Each row has a name. Each piece below is followed by the name of the row it came from, unless a question asks for something else. Each question is about the rows just above it. Places in a row count from 0.

q_790: [-25 -21  60  -4 -63   8  46  74]
q_826: [ 66  -3 -42  -5  29 -43 -14  11]
q_582: [ 38 -61  14 -18 -16 -33 104  22]
q_66: [-37 -33  49  42 -30  25 -37 -92]
q_947: [ -9  85  19 -57   8 -63  81  79]
q_973: [-41 -25  -6   4 -52  -2  58 -44]
q_95: [  56  -22   49   -8 -110   30  -49   44]
q_902: [-89   0  65 -78 -22  33 -18  20]
Changed q_790: [-25 -21  60  -4 -63   8  46  73]. Place and old value:
7, [74]
[  8 -63]
q_947
[-63   8]
q_790
The row with [-21  60  -4] is
q_790

q_790: [ -89   82 -104  -37]
q_947: [ 47 -72  -6 -45]
q_455: [-70 -60  57   2]
q_560: [ -9 -44  45  61]
q_826: [-53 -53   9  41]
q_902: [ 32  34 -33 -55]
q_973: [ 32  34  14 -55]
q_232: [-70 -60  57  50]
q_298: [-70  78 -39  32]
q_95: [ -9 -44 -27 -21]
[ -9 -44  45  61]
q_560
[-53   9  41]
q_826
[ 32  34 -33 -55]
q_902
Changed q_790: [ -89   82 -103  -37]. Place and old value:
2, [-104]
Changed q_973: [ 32  34  14 -54]. Place and old value:
3, [-55]

q_232: [ 45 -57 -37  -1 -60   4   1  29 -70  21  22 -30 -21 -20  67 -27   3   6
  49  81   7  23 -29 -46   3 -34 -21 -61]
q_973: [ 29 -30 -57  45   9 -39 -81  60 -53 -48 -12 -14 -91  44 -48 -23  36 -51
 -32 -37  -2  87 -10 -61  19 -42  42 -36]
q_790: [ 40   3 -40 -42 -52 -65  32 -38  40 -84 -71  15 -43  40 -22  72 -89 -29
 -23 -50  55 -68 -22  -6 -28 -67 -21  27]
q_455: [-22   1 -16   7 -10 -24 -58 -49  -1  -7 -52  12 -68  12 -39 -62 -45 -16
 -70 -36 -46   8 -17 -49 -61  -8  -9 -51]
q_826: [ 28 -28 -21 -62  10 -65 -14 -46  -4 -14  18 -30   8 -22  -9   9 -21 -26
 -18 -10  23 -51 -25 -21 -41 -12   4 -25]
q_298: [ 30  25  44 -31  15  12  11   8 -22   8  43  21  17 -40  47  24  31  48
  37  39   7   8  34  -8 -11  19  28  11]
q_947: [  9   3  91 -69 -10  30  16   2 -14 -70  39  24 -23 -99  54  36 -20  98
  41  45  44   7  61 -12 -35  39   1  24]
q_66: [ 49 -29 -47 -76 -46 -88  -4 -60 -16 -69 -45 -17 -59 -11  -5  25 -82 -25
 -22 -28  21 -56 -29 -52 -69 -64 -21 -26]
q_95: [-30   0  -5  23  -2  -7 -39 -68  36  12 -52  31 -58  30 -39 -73 -78  -8
 -70 -25 -42   6 -28 -21 -63  29 -36 -53]
q_560: [-47   4  -3  41  -4  23 -20 -56  46  14 -49  48 -42  35 -43 -66 -73 -10
 -47 -26 -48  10 -37  12 -31  43 -49 -32]
q_902: [-37 -21 -21  10  -6 -24 -60 -55  12 -16 -52   2 -71  14 -58 -74 -67 -26
 -79 -41 -39   5 -28 -39 -60   5 -32 -59]
q_582: [ 11 -27  18 -34  16 -13  27 -58  61  47  44 -16  66 -10  23  -4 -38   7
  -4  41  55 -65 -28  31 -28  49 -16 -23]
One entry of q_826 was changed: [ 28 -28 -21 -62  10 -65 -14 -46  -4 -14  18 -30   9 -22  -9   9 -21 -26
 -18 -10  23 -51 -25 -21 -41 -12   4 -25]. Where, and from what?
12, [8]
[-22   8  43  21  17 -40  47]
q_298
One entry of q_790 was changed: [ 40   3 -40 -42 -52 -65  33 -38  40 -84 -71  15 -43  40 -22  72 -89 -29
 -23 -50  55 -68 -22  -6 -28 -67 -21  27]. Where, and from what?
6, [32]
The row with [ 17 -40  47  24  31  48] is
q_298
One entry of q_582 was changed: [ 11 -27  18 -34  16 -13  27 -58  61  47  44 -16  66 -10  23  -4 -37   7
  -4  41  55 -65 -28  31 -28  49 -16 -23]. Where, and from what?
16, [-38]
Which row holds [ 28 -28]?
q_826
[ 29 -70]
q_232

q_902: [-51   3 -10  -1  83]
q_790: [  3  35  21  13 -19]
q_973: [ 37 -14 -14  18  19]
q_66: [ 0 31 21 10 22]
q_232: [-51   3 -10  -1  10]
One entry of q_790 was changed: [  3  35  22  13 -19]. Where, and from what?
2, [21]
Where do [ 0 31] appear?
q_66
One entry of q_973 was changed: [ 37 -15 -14  18  19]. Where, and from what?
1, [-14]

q_560: [ -8   1  12  -3  14  -4 -27  -6   9  -8 -20 -19 -24  11  11  -1 -19 -13
 -16   6  17   6   0   7 -12 -22   4  -4  27 -13  29  34   2  -6 -17  24
  14   7   0 -15  -2 -18  -6  -1 -16 -10  30 -12  10  -1  29 -32   3 -27
 -27 -15]
q_95: [ -9   1  -4  -9  -5  -9   0 -10 -15   1 -18   1  -6 -10   4 -11   0  -4
 -24  -6 -13  -1 -13  -4  -5  -1 -16  -6   8  -6  -5 -16  10   5  -2  13
   7 -12 -12   4   3 -15  -7  -1 -13 -19  11  10 -29   8   6  22 -10  -3
   5 -21]
q_790: [ 25 -34 -18 -17 -13  31  -8   7 -24  -4  -6  13 -16  11  12 -13 -43 -42
  18 -27 -19  -1   6   6 -28   8 -12   0 -13   4  16  11  33 -21 -34   4
  13 -12  33 -17  12  27 -14 -16  -5 -40   4  -5 -12 -45  20 -18 -17   8
  15  -8]
q_947: [ -1   2  29   4   9   1  12   0  -9  -4 -12  -9 -12 -12   9  15  13  -4
  -8   2  -2   7   8   6   1  11  14   9  -1   1   5   8  15 -17  11 -12
  13   0 -10   5  14 -13  -4  -9   1  -1  13  -8   1  -6   0   8   6   4
  -6  -2]
q_298: [  6   5   3   3  -1   6   3   9 -10  -6  -6  13  -9  -6  -4   3  12 -13
 -12 -27  -1   6   1  12 -12   0  -3 -10   3   3 -10   0  16 -15   3  -1
 -15   1  -4  -8  12   3  -8 -17   1 -12   9  -6  -3   5   4   0  -2   3
   7  13]
q_455: [ -5  48  -2  85  -3 -20  -1   4 -19 -40 -10 -55 -16 -21 -27  -4 -30  -3
 -31  -4  -3  16 -41  10 -11  -8  21   3  19  -2  26  16   9  12  -4   2
 -23 -19   6  31 -10  -7  26   6  13  -9 -24   0 -58 -10  22  46 -14  14
  24 -28]
[  6   5   3   3  -1   6   3   9 -10  -6  -6  13  -9  -6  -4   3  12 -13
 -12 -27  -1   6   1  12 -12   0  -3 -10   3   3 -10   0  16 -15   3  -1
 -15   1  -4  -8  12   3  -8 -17   1 -12   9  -6  -3   5   4   0  -2   3
   7  13]
q_298
Where does [ -9   1  -4  -9  -5  -9   0 -10 -15   1 -18   1  -6 -10   4 -11   0  -4
 -24  -6 -13  -1 -13  -4  -5  -1 -16  -6   9  -6  -5 -16  10   5  -2  13
   7 -12 -12   4   3 -15  -7  -1 -13 -19  11  10 -29   8   6  22 -10  -3
   5 -21] differ from q_95, and what was there?
28, [8]

q_560: [  7 -81  11 -60  94 -11  -3 -30  17  67 -52   7  52 -77  89  36 109  29
 -24 -45  42  39 -49   6  20  76  87]
q_66: [ 32   3  -2  -2 -37 -13 -58  -3  -3 -25 -97  18 -25  29  89 -45 109 -77
  36 -24  28 -17  65  35  19 -49  12]
q_455: [ 20   0  23  23 -41 -11 -30  -3   9 -10 -20  -4 -25  33 -52 -39 -47 -36
  18   9  -4 -14  58  20 -17 -44 -23]
Changed q_560: [  7 -81  11 -60  94 -11  -3 -30  17  67 -52   7  52 -77  89  36 109  30
 -24 -45  42  39 -49   6  20  76  87]. Place and old value:
17, [29]
Changed q_455: [ 20   0  23  22 -41 -11 -30  -3   9 -10 -20  -4 -25  33 -52 -39 -47 -36
  18   9  -4 -14  58  20 -17 -44 -23]. Place and old value:
3, [23]
Which row holds [-11 -30  -3]?
q_455
Changed q_66: [ 32   3  -1  -2 -37 -13 -58  -3  -3 -25 -97  18 -25  29  89 -45 109 -77
  36 -24  28 -17  65  35  19 -49  12]. Place and old value:
2, [-2]
[-77  89  36 109  29 -24 -45]
q_560

q_95: [ 62 -81  49 -10  98]
q_973: [-81  49 -11 -22 -15]
q_66: [111 -16  21  54  65]
q_790: [ 89 -43  13  30 -60]
One entry of q_973 was changed: [-81  50 -11 -22 -15]. Where, and from what?
1, [49]
[-81  49 -10]
q_95
[-16  21  54]
q_66

q_298: [-102  -51   -2   46   -6    9  105   53  -39    4    4   -9   58   15]
q_902: [-26  49  56  29 -99 -10 -13   2  58  -9 -39   4   4  15]
q_973: [-107  -51  -15   50   12    7  114   42  -27   88    6  -32  -21  -39]
q_66: [-45  38  63  -5  12 -27   6  88  42   7 -32 -39 114 -21]
One entry of q_902 was changed: [-26  49  56  29 -98 -10 -13   2  58  -9 -39   4   4  15]. Where, and from what?
4, [-99]
One entry of q_973 was changed: [-108  -51  -15   50   12    7  114   42  -27   88    6  -32  -21  -39]. Where, and from what?
0, [-107]
[ -9 -39   4   4]
q_902
Which row holds [-51  -2  46  -6   9 105  53 -39   4   4  -9  58]?
q_298
The row with [ 12   7 114  42 -27  88   6 -32 -21] is
q_973
[ 12   7 114  42 -27  88   6 -32 -21 -39]
q_973
[ 58  -9 -39   4   4  15]
q_902

q_455: [ 12 -37   5 -25  31 -89 -10  47  11  39 -17 -16 -22 -47  97  -7  19 -26
  16  -9]
q_298: [ 12 -37   5 -25  31 -89 -10  47  11  39 -17 -16 -22 -47  97  16  -7  19
 -26 -21]
q_66: [ 12 -37   5 -25  31 -89 -10  47  11  39 -17 -16 -22 -47  97  16  -7  19
 -26  48]
[ 12 -37   5 -25  31 -89 -10  47  11  39 -17 -16 -22 -47  97  -7  19 -26
  16  -9]
q_455
One entry of q_455 was changed: [ 12 -37   5 -25  31 -89  -9  47  11  39 -17 -16 -22 -47  97  -7  19 -26
  16  -9]. Where, and from what?
6, [-10]
The row with [ 12 -37   5 -25  31 -89 -10  47  11  39 -17 -16 -22 -47  97  16  -7  19
 -26 -21] is
q_298
One entry of q_298 was changed: [ 12 -37   5 -25  31 -89 -10  47  11  39 -17 -16 -22 -47  97  16  -8  19
 -26 -21]. Where, and from what?
16, [-7]
Where do [ 12 -37   5 -25  31 -89 -10  47  11  39 -17 -16 -22 -47  97  16  -7  19
 -26  48] appear?
q_66

q_66: [ 18   4   1   2   5   6  34   6  -1   1  -4   0  -3  -9  -1   1   5  -8
 -21  -8 -32  -4  -4  -2   1   3  13  19   8  55  42  45  33]
q_973: [-14  -3  -1  -1  -4  -4 -20 -11  -5 -30  -3 -11  -1   2   1   1   1  -7
 -28  -9 -46  -5  -6  -4  -1   0   3  -2  -4 -30 -28 -33 -26]
q_298: [-14  -3  -1  -1  -4  -4 -20 -11  -5 -30  -3 -11  -1   2   1   1   1  -7
 -28  -9 -46  -5  -6  -4  -1   0   3  -2  -4 -30 -28 -33 -21]
q_947: [ -5   2   3   2  10   4 -11 -10  -6 -34  -4 -16  -5 -13  -2   1   3  19
  25  16  41   6   7   3   1   0  -4  -8  -5 -34 -30 -33 -25]
q_790: [ -1   1   1   1   4   4  21   6   1   5  -1  -4  -3  -9  -1   0   1   1
   8   4  25   3   3   2   0   0  -3  -6  -3 -19 -16 -15  -8]
q_232: [ -3   0   0   1   2   2   3  -2  -2 -12  -1  -6  -1  -4   0   1   0  -5
 -17  -6 -27  -3  -3  -2   0   1   2   1   0  -8  -5  -8  -8]
One entry of q_298 was changed: [-14  -3  -1  -1  -4  -4 -20 -11  -5 -31  -3 -11  -1   2   1   1   1  -7
 -28  -9 -46  -5  -6  -4  -1   0   3  -2  -4 -30 -28 -33 -21]. Where, and from what?
9, [-30]
Where does [ -5   2   3   2  10   4 -11 -10  -6 -34  -3 -16  -5 -13  -2   1   3  19
  25  16  41   6   7   3   1   0  -4  -8  -5 -34 -30 -33 -25] differ from q_947, and what was there?
10, [-4]
Where does [ -3   0   0   1   2   2   3  -2  -2 -12  -1  -6  -1  -4   0   1   0  -5
 -17  -6 -27  -3  -4  -2   0   1   2   1   0  -8  -5  -8  -8] differ from q_232, and what was there?
22, [-3]
Where do [ 6  1  5 -1 -4 -3 -9 -1  0  1] appear?
q_790

q_973: [ 94   0  47 -18 -26  78  12  -2  -2  47]
q_790: [ 94   0  47 -18 -38  78  12  -2  -2  47]
q_95: [ -10 -102    5    0   30  -28 -102  -76  -89   25]
The row with [ 94   0  47 -18 -26  78  12  -2  -2  47] is
q_973
One entry of q_790 was changed: [ 94   0  47 -18 -37  78  12  -2  -2  47]. Where, and from what?
4, [-38]

q_973: [-43  34  76   6 -61  18]
q_560: [-49  28  62 -26 -45 -22]
q_298: [-67  37  47  15 -50   7]
q_232: [ 28 -49  52 -11 -95  -9]
q_95: [-67  37  47  15 -50 -20]
q_947: [ -43   34   76  -26 -103   20]
Changed q_95: [-67  36  47  15 -50 -20]. Place and old value:
1, [37]
Where does [-49  28  62 -26 -44 -22] differ from q_560, and what was there?
4, [-45]
Changed q_973: [-43  33  76   6 -61  18]. Place and old value:
1, [34]
Where do [ -43   34   76  -26 -103   20] appear?
q_947
Which row holds [-67  37  47  15 -50   7]?
q_298
[-49  28]
q_560
One entry of q_95 was changed: [-67  37  47  15 -50 -21]. Where, and from what?
5, [-20]

q_232: [-46  22 -79  19 -15 -56  13 -67 -54 -50 -37 -74 -54  62 -55 -33 -41 -54
  30  29 -58]
q_95: [-115 -109 -103 -101  -52 -111    8  -49  -79 -102   10 -114  -60  -72
  -25 -106  -68  -80   65  -21   13]
q_560: [-57  13 -67  78 -14  64  11   0 -35 -10  63  25 100  -2 -34  32 -14 -34
 -76 -75 -20]
[ 22 -79  19 -15 -56  13]
q_232
[-56  13 -67]
q_232
Where does [-46  22 -79  19 -15 -56  13 -67 -54 -50 -38 -74 -54  62 -55 -33 -41 -54
  30  29 -58] differ from q_232, and what was there?
10, [-37]
Changed q_232: [-46  22 -79  19 -15 -56  13 -67 -53 -50 -37 -74 -54  62 -55 -33 -41 -54
  30  29 -58]. Place and old value:
8, [-54]
Where does [-57  13 -67  78 -14  64  11   0 -35 -10  63  26 100  -2 -34  32 -14 -34
 -76 -75 -20] differ from q_560, and what was there?
11, [25]
One entry of q_560 was changed: [-57  13 -67  78 -14  64  11   0 -35 -10  63  25 100  -1 -34  32 -14 -34
 -76 -75 -20]. Where, and from what?
13, [-2]

q_560: [  37   64   36    1   52  -55    7  115  -13    1   35   10 -100   -6
   77   23   10  -96   56   -2  -66   28]
q_826: [  9  15   8   0  12 -13   2  27  -3   0   8   2 -24  -2  18   6   2 -23
  13   0 -16   7]
q_232: [ 33  58  32   1  47 -50   6 103 -12   1  31   9 -90  -6  69  21   9 -87
  51  -1 -60  26]
q_95: [ 26  45  25   1  37 -39   5  80  -9   1  24   7 -70  -5  54  16   7 -68
  40  -1 -46  20]
q_790: [  9  16   9   0  13 -13   2  28  -3   0   8   2 -24  -2  19   6   2 -23
  14   0 -16   7]
q_66: [ 33  59  32   1  48 -51   6 105 -12   1  32   9 -91  -6  70  21   9 -88
  51  -1 -60  26]
q_973: [ 25  44  25   1  36 -38   5  79  -9   1  24   7 -69  -4  53  16   7 -67
  39  -1 -46  20]
q_455: [ 19  34  19   1  27 -29   4  60  -7   0  18   5 -53  -3  40  12   5 -51
  30  -1 -35  15]
Changed q_560: [  37   63   36    1   52  -55    7  115  -13    1   35   10 -100   -6
   77   23   10  -96   56   -2  -66   28]. Place and old value:
1, [64]
Where does [  9  16   9   1  13 -13   2  28  -3   0   8   2 -24  -2  19   6   2 -23
  14   0 -16   7] differ from q_790, and what was there?
3, [0]
[ 36 -38   5  79]
q_973

q_560: [  16   25  -77   61   81   31   32  -11    8  -12   13   15   74  -42
  -64  -67  -35 -115   24   81  -77  -69   35  -55]
q_947: [ -3  -1  39 -10 -21 -43   6  63 -78 -48 -20  35 -16 -20  23  24   0  31
  39 -13  46  15  23  27]
q_790: [-41 -49 -27  17  21  27 -39 -97  72  65  55  -1   1 -24  43 -64  67  -8
  -9  -5  15 -64 -28   8]
q_826: [ 35  35  35 -36 -38   2  16  47   8  -7 -40 -36 -18  65 -24  78 -44  43
 -34 -20 -12  88 -10   1]
q_455: [ -9  -5  16   2  -5 -38   7  46 -73 -48 -16  36  -6  23 -20  39   0  15
  24  23 -13  31  46  13]
[-20  23  24   0  31  39 -13  46  15  23] is in which row?
q_947
[ 36  -6  23 -20  39   0  15  24  23 -13  31  46] is in which row?
q_455

q_902: [-94 -39 -48 -67  29   5]
q_66: [-94 -39 -48 -67  29  30]
q_298: [ 90 -44  36  79 -23  13]
q_582: [  3  88  84  26  21 -41]
q_826: [ 71 -89  -4  60 -30  29]
Changed q_826: [ 71 -89  -4  60 -30  30]. Place and old value:
5, [29]
[ 26  21 -41]
q_582
Where does [-94 -39 -48 -67  29   4] differ from q_902, and what was there?
5, [5]
One entry of q_298 was changed: [ 90 -44  36  79 -23  14]. Where, and from what?
5, [13]
Where does [ 70 -89  -4  60 -30  29] differ from q_826, and what was there?
0, [71]
Changed q_826: [ 72 -89  -4  60 -30  29]. Place and old value:
0, [71]
[ -4  60 -30]
q_826

q_455: [-32 -26  29  60  83  16 -39  48  66  62 -42   9 -20 -18 -39  14  11   8
  -5 -18 -28  34 -32 -37  48  66  35 -41  41  45  39 -12 -18   3  34  74
 -24 -26 -36]
q_790: [ 56  26  78  44 -11  20  48 -57  -5 -47  61   1 -33   2   3  58  10  45
  60   0  87  -1  20  50 -27 -54  39  76  16  19 -37  66  89  62  22 -36
  82  52  62]
q_298: [ -5 -32  83  29  60  10 -37 -70  84 -36 -16 -42 -68   0  31  86   6  31
  95 -43  80  40 -48 -38   1  -4  93   3  65  74 -25  42  71  89  52   6
  99  33  12]
q_947: [-13  32  54  37  80 -26 -25 -31  44 -58 -13 -42 -39 -20 -18   2  30 -53
 102  84  45  61  47 -44  17  41  10 -39  14   6  32 -28 -33  42 -14 -54
 104  78  27]
q_560: [ 73  56  81  54 -23  14  73 -55 -35 -64  84   6 -26  -4 -16  40  17  31
  63  38  93  -5  58  71 -35 -63  12  90  -5  -7 -32  62  79  53   2 -67
  91  74  83]
One entry of q_298 was changed: [ -5 -32  83  29  60  10 -37 -69  84 -36 -16 -42 -68   0  31  86   6  31
  95 -43  80  40 -48 -38   1  -4  93   3  65  74 -25  42  71  89  52   6
  99  33  12]. Where, and from what?
7, [-70]
[83 29 60]
q_298
[-39 -20 -18] is in which row?
q_947
[ 73  56  81  54 -23  14  73 -55 -35 -64  84   6]
q_560
[-36 -16]
q_298
[ 29  60  83  16 -39  48]
q_455

q_232: [ 62  86  49 -28 -81 -78 -16  58  87  52 -19 -81 -79 -20  50  85  56]
q_973: [-10  62  88  45 -26 -81 -76 -14  57  90  52 -21 -80 -77 -22  54  90]
q_790: [ 75   3 -65 -88 -44  28  82  75  13 -61 -88 -50  25  79  78  17 -59]
q_66: [-52  22  79  78  21 -53 -90 -55  16  77  81  26 -49 -86 -61  12  73]
q_560: [ 48  86  60 -11 -75 -83 -32  42  89  66  -4 -72 -49 -86  40  87  69]
q_298: [ 66  89  42 -35 -86 -71  -6  65  87  46 -27 -83 -74 -12  62  88  50]
q_826: [ 75  14 -59 -87 -50  24  80  78  17 -54 -89 -56  18  79  80  24 -50]
q_455: [-21  51  87  57 -15 -74 -82 -28  47  86  60  -7 -71 -84 -35  43  86]
q_582: [ 62  86  12 -28 -81 -78 -16  58  87  52 -19 -81 -79 -20  50  85  56]
q_947: [-77 -82 -29  46  88  63  -5 -73 -84 -33  43  87  68   1 -68 -87 -40]
[-55  16  77  81  26 -49 -86 -61  12]
q_66
Which row holds [-52  22  79  78  21 -53 -90 -55  16  77  81  26 -49 -86 -61  12  73]?
q_66
Where does [-77 -82 -29  46  88  63  -5 -73 -84 -33  43  87  68   0 -68 -87 -40] differ from q_947, and what was there?
13, [1]
Where does [-11  62  88  45 -26 -81 -76 -14  57  90  52 -21 -80 -77 -22  54  90] differ from q_973, and what was there?
0, [-10]

q_455: [-24  17  63  10   1  14  35]
q_232: [ 10  14   1 -24  17  63  61]
q_582: [ 34  40  67 -56 -13 -37 -29]
[-24  17  63  10   1  14]
q_455
[63 10  1]
q_455
[17 63 10  1 14 35]
q_455

